Each row has a class, written after it.
[  0  -4  -3 -13   6 -24 -15  12  21  -6   4  28   0   1   0  13 -12  -8
  24 -10  -7   2  17  14  31  -6  -2 -12   6 -13 -17   3   1   0 -10   0
 -16   5  26 -40   0] -> S
[ 10 -28  11  40 -23  48  -7   9 -26  13  -9  -1   0  13  10  42   2 -14
  30 -10  -6  -6 -16  21  -9 -36 -14   7  26  -1  10 -15 -10  25   1  -5
  44  15  30  46 -23] -> R
[ 15 -31  -1  13 -12  34   5  -6 -11  -7   2 -18   2  -5   8   2  -5   1
   6  11  14  -1  -8  -6 -13   0 -13  11  13   3  -2  -5  -4  26  13   7
  34   0   5  43 -10] -> F
[  6  13  11  32 -20  31  42   5 -14  38 -18 -18 -31  44 -18  24  10  13
   8 -12  -4  -1 -19   9  -8 -22   5   0 -19 -10  14   5   9  -9  -4  -8
  17  24 -10  49  -5] -> X
[-29 -29 -35  21  23  -7 -35  13 -21   3  51  65  -3   2  35  41  21 -45
   0 -18 -32 -16  42  10 -17 -77 -49  37  66  10 -20   5 -29   6   7  -1
 -21  -9  73 -38 -21] -> M
[-13  -2   1  41   9  19  32 -12 -41  34 -12  -5  34   8  -9  37  -6 -42
  11 -16 -12  -3 -11  -1 -20 -34  18   7  30  28  24 -10  14   1 -11 -15
  34 -17  -1  51 -19] -> V
[-13   2   0  -8  -9  24  22  -1  -7 -27  15  -4 -30  12   0 -15  19   8
 -17   7  -6  -9   7 -24 -10   1 -36  16 -10   6  -4  11   8   9   3   5
   3  -8 -25  20 -11] -> R
[ 16  -3 -12  23  -5  10 -13  22   3  62   7  11 -14  30   1  46  -7   1
  22  -7   1  10   5  43   3 -46  19  -2  12 -34  -6  -8 -11 -23  -2 -14
 -20  34  64 -16   0] -> S
[ 15   7  12  10 -27  38  13  -5 -17  24   4 -37 -19  18  -9 -10  11  26
 -10  11  19   3 -19  -6 -18   1  10   6 -23 -17   3  -2   8  -1   9  -2
  13  12 -17  45  -2] -> Y
[ 12  10 -12 -11  15 -18  -8  -2   4  37 -11 -13   9  -1  -1 -18 -26   8
 -17   9  12  17   8   6  -7   3  37   9   0 -28  -9  -4  -3 -36   4  -1
 -38  10  18 -17  16] -> M
[ 12 -11   2  15   7   1   8  -6  -5  18 -13 -12  37  -4  -7  11 -31 -24
  21   0   0   1 -15   3  -3  -2  23  -7  17   1   8 -14   0   8  -2  -1
  18   6   8  25  -2] -> B
[-27  10 -26  14  -3  37  25  -4 -20  -6  55  -6 -57  32  10   6  47   7
 -36  10  -9  -8  24 -20 -43 -44 -50  45   3   4 -15  17  -1  -1   8   1
 -23  -6   4  38 -18] -> N
[ 15 -25 -20 -40   6  -5 -40 -12  -4 -38  19 -23  25 -46  26 -50 -10  18
 -26  31  32  -1  19 -22 -14  41  -2  26   4  -6 -31  -2 -22   8  24  21
 -17 -27  18 -14   8] -> N
[-10 -15 -11  -7  28 -21 -42  -6 -15 -17   6  24  54 -48  29   1 -20 -33
   5   1   7   5  25  -3   1  -1   8  13  30  26 -21 -23  -4   4  -6   9
  -1 -37  35 -23 -10] -> D
[ 33  -4  36  -7 -21  10   2 -11  -2  -8 -43 -31  38 -29  -8 -23 -34  17
  19   5  29  12 -35  -3  18  55  38 -19 -28   1   6 -13  12  10  -4   5
  47  -4 -27  38   8] -> D
[  8  -4   3  -9  17 -42   5  -4   8  13 -27   2  26  -3 -17   5 -35 -21
  18 -10   1   7   6   1  23   6  37 -17  10 -15   5   0   9  -9 -12 -11
 -12  10  12 -27  16] -> V
[-21  13  -7 -14  21 -43   6   0  16 -17   6  33  19  -4  -1   1 -17 -26
  18 -11 -26  -5  19  -9  23  -7  -1 -12   9  13  -6   0   8  -1 -23   2
 -14  -2   1 -38  -3] -> B
[-11  14  -3  19   9 -37  38  10  22  18  11  33 -38  49 -28  35  -5 -23
  25 -21 -37  -5  12   7  22 -41 -15 -16   5 -22   2  23  12  -2 -22 -19
 -22  46   7 -21   6] -> B
[  4   6   4 -10  23 -13  -1 -15  -9   6 -26 -13  63 -31  -1 -13 -32 -17
  13   3   8   9 -11  -3  12  28  36  -6   7  20   6 -21  10   2 -10   9
  23 -20 -13  10  -6] -> F
[ 13  25  10 -31 -11 -13 -13   6  29  10  -8  -9 -15   8  -6 -19  -9  34
   2   2  10  10  -2  14  24  20  29 -18 -38 -39 -15   0   5 -27  -7  -4
 -32  21   6 -32  17] -> P
[ 13  -6   9   4 -24  42  25   5  -5  -1   0 -25 -40  27  -6 -12   9  28
 -11  12   8  -1 -13 -11 -18   3 -19  12 -19 -20   2   7   0   4  12   3
  11  17 -16  39  -2] -> R
[  7  -3   5 -12  16  13   5 -22 -15  -1 -22 -36  48 -28   1 -43 -30  -2
 -19  15  19   7 -23 -20 -22  42  33   6  -7  15  -3 -18   4  -3   5  11
  12 -34 -29  37   2] -> P
[  7  19 -23 -39  17 -34 -18   8  22  21  11   5  -5   2   1 -21 -12  20
 -12  10  12  11  29   6  16   6  24   2 -14 -35 -32   0  -3 -34  -1   8
 -63   5  31 -64  17] -> S
[  9 -17  -9 -37   9 -20 -51   2  16 -21  -2  13  40 -44  27 -10 -25  -1
  23   8  20   5  22  11  28  17  11  -7  16  -2 -19 -21 -14   7  -1  17
  -6  -8  39 -47  -5] -> F
[  8 -10   0  33  -9  27  -1   5 -25  45 -12  -4  17  12   2  46  -2 -17
  22 -12   9   2  -8  23  -9 -41  19   2  23  -9  15 -18  -1  -3  -2 -15
  19  11  38  28 -14] -> V
[ 16   3   5  -3 -13  23  22   3  -2  18   4 -27 -33  26  -9 -16   0  28
 -15   9  15   4 -13 -12 -16   2   4  11 -27 -23  -1   4   6  -6   5  -2
  -3  16 -17  22   3] -> Y
[-10  28 -10  -6  25 -41 -10  13  17  42  14  22 -20  30  -5  23  -9  -7
   3  -5 -17   8  30  17  14 -42  20  -7   5 -33 -10   5   8 -37 -21 -12
 -56  32  35 -68  12] -> Y
[ 20 -10  14  36 -14  48  25 -10 -35  41  -8 -42   2  20 -10   8  -6   2
  -4   7  11   0 -37  -3 -32  -9  17  11   0  -2  17  -5   5  10   5  -5
  40   9 -15  73  -7] -> Y
[  5   7   7 -55  24  -3 -28 -26   0 -49 -21 -26  67 -60  15 -89 -29  10
 -28  33  28  10  -8 -41  -6  87  23  -4  -7  24  -7 -23  -2   1  10  19
   7 -56 -38  -9   5] -> P
[-24 -23 -23 -25  20 -30   2  -9   4 -62  24  28  -6 -15   4 -23   8 -22
 -17   5  -7 -13  42 -46   1   5 -43  16  23  21 -25  16   6  22   8   3
 -14 -36  -7 -24  -1] -> V
[-17  -8  -3   8  13  15  16 -14 -14 -15  13  -4   4   0  -2 -11  -2 -21
 -14   2  -9  -6  -1 -21 -23  -3 -11  14  12  18  -6   4   5   9  -1  -2
   7 -26 -18  30  -7] -> P
[ 17   1  15  12   4   1   0  -9 -18  34 -34 -32  62 -21   1   9 -37 -11
  18  -6   9   9 -30  20   0  14  55  -5   2   8  19 -20   0  -5 -13  -4
  28  -1   6  33  -4] -> N
[ -5  -7  18 -19  10 -10  33 -22  -4 -49 -23  -4  45 -29 -14 -38 -22 -16
   7   0  -2  -3 -13 -39  16  55   1 -12  -8  37   1   3  20  27  -7  14
  39 -46 -63  28  -5] -> S
[ 29 -19   7   8 -20  38   4  -3  -7  14 -12 -37   6   0   3  -3 -12  21
   8  17  29   7 -21   5 -10  12  10   2  -6 -13   4 -12  -4  16  13  10
  31  13   4  48  -5] -> F
[-22   5  -8  13  12  -9  19  -2  -8  -6  18  16  -6  11   1  22   6 -25
   1 -11 -27  -5  14  -1  -3 -29 -15  15  17  13  -1  12   6   3 -16  -9
   0  -1   8   5  -9] -> N
[ 13  13 -12 -38   0  -7  18  -3  20 -13  12 -18 -16   6  -8 -49 -13  34
 -22  26  19   3   6 -30  -5  38   1   4 -35 -21 -18   8   0 -14   9  11
 -30   4 -22 -10  16] -> B
[  1 -11  -9 -22  24  -1  21 -18  -4 -26  -9 -21  27 -23  -3 -49 -20  -3
 -23  19  13   3  -1 -43 -15  45   5  11  -4  22 -13  -1   3   6   8  20
   2 -47 -41  18   1] -> S
[ -2 -19 -19  12   1 -11 -19  17   6   7  17  33 -28  18   9  27  -1  -9
   6 -10 -17  -1  27  15   5 -43 -19  10  24 -24 -19   8 -10  -7  -1  -9
 -22  20  49 -34   1] -> M
[  4  -4  -2   4 -13   5  23   6   9  -2   8   3 -47  32 -12  -2   5  15
 -13  -4  -9  -1   6  -8  -1 -12 -23  10 -10 -25 -10  22   8  -1   4  -5
  -7  19  -8  12   6] -> M
[  3   5  -1  -2  -7   4  -1   4  -2   6  10 -10  -7   6   4   5   4  10
  -1   1   3   2   5   8  -2  -9   4   7  -5 -16  -2   4  -3  -5  -4  -2
  -6  11  20   3  -1] -> N
[  8 -15   2  -7  25 -26   5 -15 -12   9 -33 -12  62 -23  -7  -7 -46 -28
   9  -2  11   5  -6 -12   3  19  40  -6  18  12  10 -13   4  -1  -9  -1
  10 -20  -3   4   3] -> V
[ 21   0  12 -30 -10   3  13 -12   4 -13 -10 -34  -9  -7 -12 -50 -13  29
 -17  19  20   5 -11 -29   0  45  14  -1 -31 -16  -9   6  13   1   9  10
   4   1 -36  14  16] -> Y
[ 24  -2  15 -17 -13  11  29 -10  13 -10 -19 -37  -4   2 -20 -30 -19  29
  -1  16  22   6 -18 -17   8  42  11  -8 -30 -15   4   9  11  10   5  10
  20  10 -39  31   9] -> F
[-34   2 -14  60   5  38  25   9 -27  34  35  28 -37  47   2  63  36 -40
   5 -24 -39  -8   9  15 -31 -94 -30  24  37   6   0   5   4  -2 -12 -25
   4   3  34  29 -27] -> P
[  8  18   7 -22  -3  10  20 -18 -12   1 -24 -36  30 -19  -7 -53 -21  23
 -25  13  23  12 -17 -24 -10  48  33   5 -30   5   4  -8  13 -18   3  13
   6 -24 -47  33   4] -> M
[ -5 -12   0 -16   4 -10 -20   6  -1 -25   1  18  11 -13  13  -7  -7 -11
  11  -5  -3  -4  14  -3  14   2 -13   4  10   3 -11  -8  -5  12  -2   7
   1  -6  16 -20  -8] -> R
[  4 -19  -2  -4   9 -19   2  -1   2 -13 -14   8   7   0  -1  -6 -18  -8
   7  -5  -5  -7   5  -9   7   8  -8   4   4   8 -10   2  -7  10   1   7
   2  -4   1  -4   3] -> X
[-21 -10 -14   7  22 -14 -27   7  -9   1  14  33  14  -4  18  29  -5 -38
  14  -9 -23  -4  29  12   2 -41 -13  12  41   8 -11 -11  -8   1  -9   2
 -18  -2  45 -30 -14] -> R
[ 44 -28  25  22 -37  72  18 -19 -19  11 -35 -73  19 -10  -7 -11 -17  25
  13  18  35   8 -51  -7 -18  36  20  -7  -7  -5  22 -13   4  31  21   9
  74   6 -29 101  -7] -> F
[ 13  17  -4  32 -16  32  34  14  -2  60   9 -22 -65  49 -17  18  18  31
 -21   6  12  16  -5  11 -28 -37  11  15 -30 -41   0   7   8 -34   4 -11
 -20  35  14  29   9] -> D
[-26  -1 -10 -17  42 -70 -10   4  29 -24   6  51   0   3  -2   6 -22 -40
  13 -22 -36  -3  34  -1  30 -19  -5  -8  22  -4 -29  10   6  -2 -24  -8
 -40  -1  21 -70   9] -> P
[ -5 -25  -9   2  20 -30 -37   4  -4  -6 -11  38  43 -21  22  30 -29 -38
  35 -19 -10  -9  23  19  22 -21   2   1  39  16 -15 -16 -16  11 -12   4
   3  -9  50 -37 -10] -> X
[  6 -17  -6 -10  20 -19   5  -6   5 -12  -6   2  24 -11  -5 -17 -27 -15
   3   7   3   3   6 -13   6  19   9   0  11   3 -14   0   0   6   1   8
  -2 -18  -2 -10   7] -> S
[-12  35  -6 -25  -2  -9  36  -4  17 -13  18  -7 -20  16 -16 -34   6  19
 -19   8   0   0   6 -27   1  20  -3   0 -36  -3  -7  10  20 -14  -3   4
 -23  -1 -38   4   6] -> B
[  4  10   0  -5   2 -29 -15   9   9  24  -6  18   6   9  -4  11 -17   1
  11 -13  -8   5  13  20  23 -15  18 -10   1 -27  -5   4   2 -19 -12  -5
 -21  21  27 -35   6] -> M
[ 39 -15  21 -19 -36  33 -15  -4   1 -14 -30 -36  40 -30  11 -27 -27  31
  26  14  35   4 -32  -1  11  51  27 -20 -21  -7   3 -27  -7  17   9  16
  44   3  -4  35  -2] -> B
[-13  16  11   0   3 -10  36  -4   4  -3 -11  -2  -8  16 -19  -4  -9 -11
   2  -9 -16  -2  -3 -14   9  -2  -2  -2 -11   3   3   7  21  -3 -14  -5
  -1   4 -34  13  -2] -> R
[ -7  -8   4  36  18   1   8 -11 -32  27 -30  -4  52  -6   1  34 -27 -43
  25 -18  -9  -3 -11  12  -5 -19  26   1  31  29  13 -19   2   3 -15  -3
  28 -15   8  32 -16] -> X
[-11  20   1 -13  14 -21  27   3  21  -1   2   7 -30  25 -18 -16  -3   3
 -13  -5 -13   4   5  -8   6  -1   0  -4 -21 -17 -11  13  16 -16 -12  -6
 -29   9 -19 -13  11] -> P
[ 13  10   8 -22  -6  -8  22   4  22   2  -9 -17 -28  21 -17 -23 -15  25
 -10  10   3   6  -2  -7   9  21   4  -3 -31 -28  -2  14   8 -13   0   2
 -24  27 -19  -8  17] -> R
[ -1  -1  -8  13   2  10  29  -3  -9   7  14 -15 -21  19  -2   2   6   1
 -17   2  -8  -3  -1  -8 -23 -16  -7  22  -1  -5   1  14  -2   0   0  -2
  -2   5   1  23  -1] -> N
[  6  14  24 -16 -12  14  15 -13   5  -7 -23 -28  14  -7 -10 -29 -16  15
   3   2   9   7 -26  -8   6  36  26 -15 -30   2   6  -6  13  -5  -9  -1
  14  -9 -37  29   2] -> P
[  1   7   4  -2   0  21  31 -18 -12  -3 -10 -30  23 -11 -12 -24  -5   3
  -8  12  14   4 -15 -19  -6  29  12   1  -9  17  10  -5  19  10   4   8
  34 -19 -41  49  -6] -> F
[ 24 -23  13  -2 -13  25 -16 -17 -19 -13 -27 -31  75 -49  15 -17 -36  -7
  25  12  25   2 -29  -5  -2  44  33 -16   9  23  14 -35  -8  23   6  14
  51 -21  -3  44 -12] -> B
[-27   4 -27 -10  28 -25  18   1  15 -15  33  25 -36  17  -5   0  13 -15
 -12   2 -19  -3  41 -18   2 -27 -33  17  15  -3 -22  21   7  -1  -5   5
 -35   0   6 -31  -1] -> F
[ -1   0  15  15   0  -3   8  -5 -11   9  -7   2  10   4  -8  15  -9 -21
  19 -12 -13   1  -8   2  10 -12  10 -11  12   3   9  -3  17  10 -14 -10
  22   7  -3  13  -6] -> Y
[ 18  -3  24  36 -25  21  62   7  15  21 -22 -13 -52  56 -43  25  -1  10
  23 -12 -18   6 -29   3  11 -12  -8 -19 -19 -25  16  25  21   9  -8 -18
  26  41 -29  47   5] -> S
[-18 -11 -22 -16   7   3  -6   2   6 -29  44  17 -44  12  12 -18  19   2
 -26   8  -5 -10  31 -22 -18 -21 -40  26   4 -12 -38  16  -8   3  10   3
 -34 -13  16 -17   0] -> P
[ 13 -21   0   0 -14  31   7  -5  -7 -22   7 -14   9  -9   6 -12  -6   3
   5  14  12  -5 -10 -16 -13  18 -14   5   5   5  -4  -5  -7  22  13   7
  28  -6  -6  37  -7] -> B
[ 27 -14   7   2  -8  13  -2  -8 -14  17 -25 -32  23  -9   0 -18 -28  11
  -7   7  18   7 -17  -2  -9  20  26   2  -2 -17   0  -5  -1  -2   9   6
  17   0  -1  33   5] -> M
[ -5  19  -2  22  -6 -15  44  14  16  35   9  16 -70  65 -31  25   8   9
  -4 -19 -31   2  10   8   5 -46 -12   2 -14 -40   0  34  15 -23 -11 -19
 -31  47   1  -5  12] -> M
[ 28   6  19   4 -10  -4   3  11  21  44 -31 -17  -8  22 -14  10 -28  16
  20  -8   7  16 -22  33  15   1  43 -25 -20 -45   5  -6   2 -20 -10 -14
 -11  42  21  -4  15] -> P
[ 33  -7  12  42 -33  38  27  10  -6  55 -11 -38 -39  46 -16  35   3  20
  12  -6   3   7 -31  29 -13 -31  16   4 -12 -44  15   8  -3  -3   3 -18
  19  53  23  55   5] -> N
[-12  18   5  -8  41 -63  -7  -4  17  10 -16  35  39 -17 -14  17 -39 -37
  21 -22 -22  15  14  14  36   2  37 -14   1  11  -1  -7  17 -24 -33  -2
 -22  -2   8 -46  11] -> D
[-23 -17 -19 -12  16 -21 -24  10  14 -34  36  44 -27   5  20   6   9 -20
   0  -8 -20 -12  39  -5   4 -34 -41  10  26  -7 -34   9  -9   8  -2  -1
 -32  -6  38 -47  -5] -> P
[ 32 -20   7 -63  -6   7   0 -12  18 -53 -21 -40  20 -41   0 -85 -30  44
 -19  34  45   6 -11 -41   8  98   9  -7 -39  -3 -24  -1  -1  11  24  33
   5 -34 -46   9  16] -> S
[ 35 -26  11 -43  -8  -8 -48  -1  12 -24 -26 -19  48 -52  19 -44 -40  20
   8  12  33   7 -15   6  18  62  38 -14 -14 -14 -18 -22 -12   4  10  11
   9 -14  18 -19  11] -> P
[ 10  -8   0  22 -10  34   1   0 -25  21  -1 -22  12   1  11  16   5   0
   2  -2   7   2 -16  13 -20 -15   6  17   8   0   9 -11  -6   6   3  -3
  25   4  19  49 -15] -> N
[  2 -46 -13   8   1   8 -21  -1 -19 -13   9  13  13 -12  16  19  -3 -24
  13  -3   7  -9  18  -5  -8 -23 -17  13  41   4  -9  -4 -15  24  11  -1
  13 -12  44   3 -11] -> V
[ -9   8  -7  -8   1 -14  39   3  16 -16  21   2 -54  33 -14  -9  16  13
 -19  -3 -19  -5  13 -20  -1 -10 -26  14 -22 -17  -9  33   7  -3  -5  -2
 -22  15 -16  -5   9] -> N
[ -6   1 -13 -31  23 -12 -10 -10  -5 -17   7  -3  39 -32   8 -37 -17  -5
 -14  12  14   2  13 -22  -2  32  12   9   0  17 -20  -7  -1  -7   2  16
 -13 -47  -8 -17  -3] -> S
[ -5 -28   1  24  -2   1  15   1  -6 -20  13  14 -20  16  -2  29   6 -25
  15 -16 -25 -12   5  -3   1 -30 -33  12  24  -2  -5  21  -3  32  -5  -8
  23  11  15  20  -6] -> N
